Below are the code and all the weights of a small trained network. Each question names an input and a class and asks about switching units off, where a switched-off unit gives its printed mean instead of its output.

import numpy as np


def w(rows, s, z=0):
    codes = np.array(rows[::2]) - 128.0
    scale = np.full(codes.shape[1], s)
    scale[-1] = z or s
    return codes * scale


def f(y):
    return np.maximum(y, 0)


def log_softmax(a):
    a = a - a.max(-1, keepdims=True)
    return a - np.log(np.exp(a).sum(-1, keepdims=True))


def net(x, mask):
    res = np.array(x, float).reshape(1, 5) / 4 @ E
    y = f(res @ A[0][:, :-1].T + A[0][:, -1])
    res = res + np.where(mask, y, B[0][:, -1]) @ B[0][:, :-1]
    return log_softmax(res[-1] @ U[:, :-1].T + U[:, -1])


A, B = {}, {}
E = w([
[225,142,92,141],'x0',
[157,157,245,100],'x1',
[128,128,128,128],'x2',
[127,130,127,127],'x3',
[100,173,143,245],'x4',
],0.012)
A[0] = w([
[95,145,118,165,99],'neuron 0',
[158,97,33,248,196],'neuron 1',
[211,105,101,59,221],'neuron 2',
[189,102,68,164,112],'neuron 3',
[78,154,122,154,47],'neuron 4',
[193,186,165,205,194],'neuron 5',
[178,206,108,198,105],'neuron 6',
[160,110,130,108,164],'neuron 7',
[79,88,51,92,169],'neuron 8',
[93,168,150,219,254],'neuron 9',
[230,134,158,150,89],'neuron 10',
[112,36,115,66,217],'neuron 11',
[112,110,82,156,142],'neuron 12',
[190,128,96,37,221],'neuron 13',
[104,21,35,62,247],'neuron 14',
[129,136,180,60,104],'neuron 15',
[188,93,118,142,123],'neuron 16',
[152,228,120,167,49],'neuron 17',
[160,144,186,180,126],'neuron 18',
[115,195,201,139,176],'neuron 19',
[163,127,138,79,146],'neuron 20',
[126,118,152,20,150],'neuron 21',
],0.014,0.0038)
B[0] = w([
[37,190,144,218,166],'neuron 0',
[109,169,30,155,250],'neuron 1',
[175,253,137,118,216],'neuron 2',
[141,135,40,165,186],'neuron 3',
[45,204,124,185,160],'neuron 4',
[170,13,140,99,227],'neuron 5',
[97,43,15,73,207],'neuron 6',
[177,201,224,148,159],'neuron 7',
[152,121,116,70,199],'neuron 8',
[106,75,111,210,238],'neuron 9',
[235,144,99,103,193],'neuron 10',
[55,111,73,17,202],'neuron 11',
[140,206,139,163,173],'neuron 12',
[191,197,181,120,216],'neuron 13',
[150,152,60,14,238],'neuron 14',
[41,179,197,132,181],'neuron 15',
[173,151,130,136,165],'neuron 16',
[135,95,79,42,182],'neuron 17',
[105,39,145,44,190],'neuron 18',
[73,34,182,129,203],'neuron 19',
[150,207,157,123,171],'neuron 20',
[19,176,158,83,202],'neuron 21',
],0.0068,0.015)
U = w([
[135,2,79,10,210],'0',
[187,157,89,106,120],'1',
[58,140,196,110,88],'2',
[223,171,230,151,62],'3',
[57,153,101,240,219],'4',
[154,59,34,189,3],'5',
[100,7,207,206,169],'6',
],0.0097,0.0036)

Each question gives the input, the list of numbers given to net, and the class t.
The units are the neurons (one row each of A and B). Each row of codes is followed by its name. A weight is (code - 128) times the scale printed after its matrix; where a second scale follows, it is the last column's (A, B and U).
mask holds one flag per neuron, in row order. A switched-off neuron (its flag False) gives its mean, the last column of its row in B, instead of its output. The means were averaged over made-up inputs and are rounded, as every weight is.
A unit's drop is (log p(t) with every unit on - log p(t) with that unit switched off) / (log p(t) with every unit on - log p(t) with every unit switched off).
The circuit of an input: a set's keep is (log p(t) with only the set's units on - log p(t) with every unit switched off) / (log p(t) with every unit on - log p(t) with every unit switched off). Starting from the 12 units with the biggest drops (on a tie, the unit counted first), units are removed one at a time, each time the one whose removal leaves the highest keep (on an exact tie, the one counted first), for as long as the keep stays at least 0.8.
units of the circuit, in order: the units of the circuit, biggest drop first
unit that matters most: the unit with the biggest drop
top k neurons: the k neurons with the biggest drops, biggest first
drop when u is switched off: that unit's drop, to one decimal
input [3,-6,-3,-5,0], class 1: units of the circuit, in order : neuron 5; neuron 19
input [0,7,-5,4,-8], class 2: units of the circuit, in order : neuron 15
input [3,-4,5,5,8], class 5: top 2 neurons : neuron 6; neuron 5
input [7,-2,8,-6,1], class 5: units of the circuit, in order : neuron 3; neuron 1
input [5,-1,-8,-2,-7], class 1: top 2 neurons : neuron 14; neuron 11
input [1,-2,7,4,7], class 5: top 2 neurons : neuron 6; neuron 5
input [8,0,-4,7,-6], class 1: top 3 neurons : neuron 14; neuron 3; neuron 11
input [1,0,-8,6,4], class 5: top 2 neurons : neuron 14; neuron 11
input [-7,0,-8,-6,2], class 4: top 3 neurons : neuron 5; neuron 18; neuron 4
input [0,2,2,6,-8], class 2: top 3 neurons : neuron 21; neuron 11; neuron 15
input [-8,5,7,8,2], class 6: drop when neuron 14 is switched off : 0.1
input [-2,-8,0,0,4], class 4: drop when neuron 0 is switched off : 0.2
input [-1,8,3,3,6], class 6: drop when neuron 14 is switched off : 0.3
input [1,6,-1,4,3], class 0: unit that matters most : neuron 18
